Here is a tiny trained network, its code and every weight. The questions are about switching its units off for an input and a class, where a switched-off unit gives its printed mean instead of its output.

import numpy as np


def w(rows, s, z=0):
    codes = np.array(rows[::2]) - 128.0
    scale = np.full(codes.shape[1], s)
    scale[-1] = z or s
    return codes * scale


def norm(h):
    return h / np.sqrt((h * h).mean(-1, keepdims=True) + 1e-5)


def f(y):
    return np.maximum(y, 0)


def log_softmax(a):
    a = a - a.max(-1, keepdims=True)
    return a - np.log(np.exp(a).sum(-1, keepdims=True))


def net(x, mask):
    res = np.array(x, float).reshape(1, 4) / 4 @ E
    u = 0
    for l in range(3):
        y = f(norm(res) @ A[l][:, :-1].T + A[l][:, -1])
        res = res + np.where(mask[u : u + 8], y, B[l][:, -1]) @ B[l][:, :-1]
        u += 8
    return log_softmax(norm(res)[-1] @ U[:, :-1].T + U[:, -1])


A, B = {}, {}
E = w([
[204,196,66,177,221],'x0',
[1,200,191,102,139],'x1',
[215,241,162,190,74],'x2',
[140,93,81,210,185],'x3',
],0.0077)
A[0] = w([
[84,81,112,184,127,180],'L0N1',
[183,227,162,83,143,72],'L0N2',
[132,233,131,83,112,4],'L0N3',
[126,101,111,82,192,119],'L0N4',
[76,158,124,205,158,13],'L0N5',
[107,99,190,153,85,92],'L0N6',
[93,175,124,165,212,189],'L0N7',
[64,244,160,208,72,150],'L0N8',
],0.011,0.003)
B[0] = w([
[71,14,150,174,78,195],'L0N1',
[172,104,148,130,106,207],'L0N2',
[222,116,255,178,78,187],'L0N3',
[34,173,34,185,78,190],'L0N4',
[185,232,233,200,105,163],'L0N5',
[72,136,58,159,169,190],'L0N6',
[139,193,36,117,170,217],'L0N7',
[84,66,176,236,139,253],'L0N8',
],0.0096,0.0063)
A[1] = w([
[151,209,174,142,134,123],'L1N1',
[173,161,77,9,72,95],'L1N2',
[128,192,213,66,125,85],'L1N3',
[99,73,121,78,183,201],'L1N4',
[220,207,126,111,212,75],'L1N5',
[112,105,196,54,90,70],'L1N6',
[113,200,104,128,169,17],'L1N7',
[127,207,176,147,136,6],'L1N8',
],0.011,0.0017)
B[1] = w([
[106,119,169,173,140,248],'L1N1',
[192,194,144,188,103,179],'L1N2',
[177,123,162,185,100,180],'L1N3',
[60,80,140,145,109,237],'L1N4',
[93,145,95,7,79,252],'L1N5',
[84,193,141,133,197,215],'L1N6',
[136,170,115,107,187,197],'L1N7',
[109,130,152,126,128,217],'L1N8',
],0.015,0.0033)
A[2] = w([
[87,201,42,57,145,185],'L2N1',
[251,138,85,125,89,202],'L2N2',
[70,61,112,71,167,196],'L2N3',
[237,114,153,167,88,238],'L2N4',
[154,10,90,130,121,119],'L2N5',
[85,225,168,196,99,255],'L2N6',
[76,182,132,67,48,64],'L2N7',
[25,89,124,131,47,110],'L2N8',
],0.013,0.0013)
B[2] = w([
[123,55,74,230,67,201],'L2N1',
[220,59,110,3,152,192],'L2N2',
[21,118,126,141,48,193],'L2N3',
[113,41,120,203,106,207],'L2N4',
[104,81,223,19,117,181],'L2N5',
[143,183,89,76,222,254],'L2N6',
[163,81,184,130,198,167],'L2N7',
[179,161,105,11,173,245],'L2N8',
],0.013,0.01)
U = w([
[18,87,122,61,128,176],'0',
[84,150,5,188,134,166],'1',
[132,201,127,139,51,39],'2',
[119,188,114,138,93,2],'3',
[128,204,142,110,235,196],'4',
[116,189,143,147,42,57],'5',
[142,132,192,245,154,151],'6',
[184,54,97,96,116,201],'7',
],0.015,0.0066)

Each question gives the input, the list of numbers given to net, and the class t.
The units are the neurons (one row each of A and B). Each row of codes is followed by its name. A weight is (code - 128) times the scale printed after its matrix; where a second scale follows, it is the last column's (A, B and U).
mask holds one flag per neuron, layer by layer. A switched-off neuron (its flag False) gives its mean, the last column of its row in B, instead of its output. The means were averaged over made-up inputs and are rounded, as every weight is.
A unit's drop is (log p(t) with every unit on - log p(t) with that unit switched off) / (log p(t) with every unit on - log p(t) with every unit switched off).
The circuit of an input: a set's keep is (log p(t) with only the set's units on - log p(t) with every unit switched off) / (log p(t) with every unit on - log p(t) with every unit switched off). Starting from the 12 units with the biggest drops (on a tie, the unit counted first), units are removed one at a time, each time the one whose removal leaves the highest keep (on an exact tie, the one counted first), for as long as the keep stays at least 0.8.
units of the circuit, in order: the units of the circuit, biggest drop first
most important unit: the unit with the biggest drop
k most important neurons: the k neurons with the biggest drops, biggest first
top k neurons in layer l: the k neurons of layer l with the biggest drops, biggest first
input [-1,6,3,3], class 6: units of the circuit, in order -> L0N8
input [-6,-2,-2,-5], class 4: units of the circuit, in order -> L0N8; L1N6; L2N6
input [-2,-3,-5,-6], class 4: units of the circuit, in order -> L1N2; L0N8; L1N6
input [6,6,-1,7], class 1: units of the circuit, in order -> L0N7; L2N1
input [6,-5,-4,-2], class 1: 2 most important neurons -> L0N4; L0N3
input [2,-3,-3,-7], class 4: units of the circuit, in order -> L1N2; L0N8
input [0,1,1,7], class 4: 2 most important neurons -> L2N6; L0N7
input [3,4,5,3], class 6: 3 most important neurons -> L0N8; L0N3; L2N8
input [5,-5,8,6], class 7: 2 most important neurons -> L2N2; L1N5
input [-4,7,5,-1], class 4: 3 most important neurons -> L2N6; L2N1; L0N6
input [2,2,-2,-8], class 4: 2 most important neurons -> L1N6; L2N6
input [6,0,-8,3], class 1: units of the circuit, in order -> L0N4; L0N7
input [2,1,-3,-6], class 4: 2 most important neurons -> L1N6; L2N6
input [8,7,-8,-1], class 1: most important unit -> L2N1
input [2,6,7,4], class 6: 2 most important neurons -> L0N8; L0N3
input [1,-6,-2,6], class 0: 2 most important neurons -> L2N5; L0N3
input [3,1,-2,2], class 1: 2 most important neurons -> L2N1; L0N7
input [2,3,-6,4], class 1: 2 most important neurons -> L0N7; L0N4
input [-1,6,3,4], class 6: 2 most important neurons -> L0N8; L0N5
input [2,6,-5,1], class 1: 2 most important neurons -> L0N7; L2N1
input [8,7,7,-4], class 6: most important unit -> L0N3
input [3,4,-6,-7], class 4: top 3 neurons in layer 1 -> L1N2; L1N3; L1N5
input [-4,-2,4,-4], class 4: top 3 neurons in layer 2 -> L2N6; L2N1; L2N3
input [-7,1,8,-5], class 6: top 2 neurons in layer 1 -> L1N5; L1N3
input [-7,1,5,7], class 4: top 4 neurons in layer 0 -> L0N6; L0N5; L0N3; L0N2
input [6,6,6,-1], class 6: 2 most important neurons -> L0N3; L0N8
input [8,-6,6,3], class 7: most important unit -> L2N2
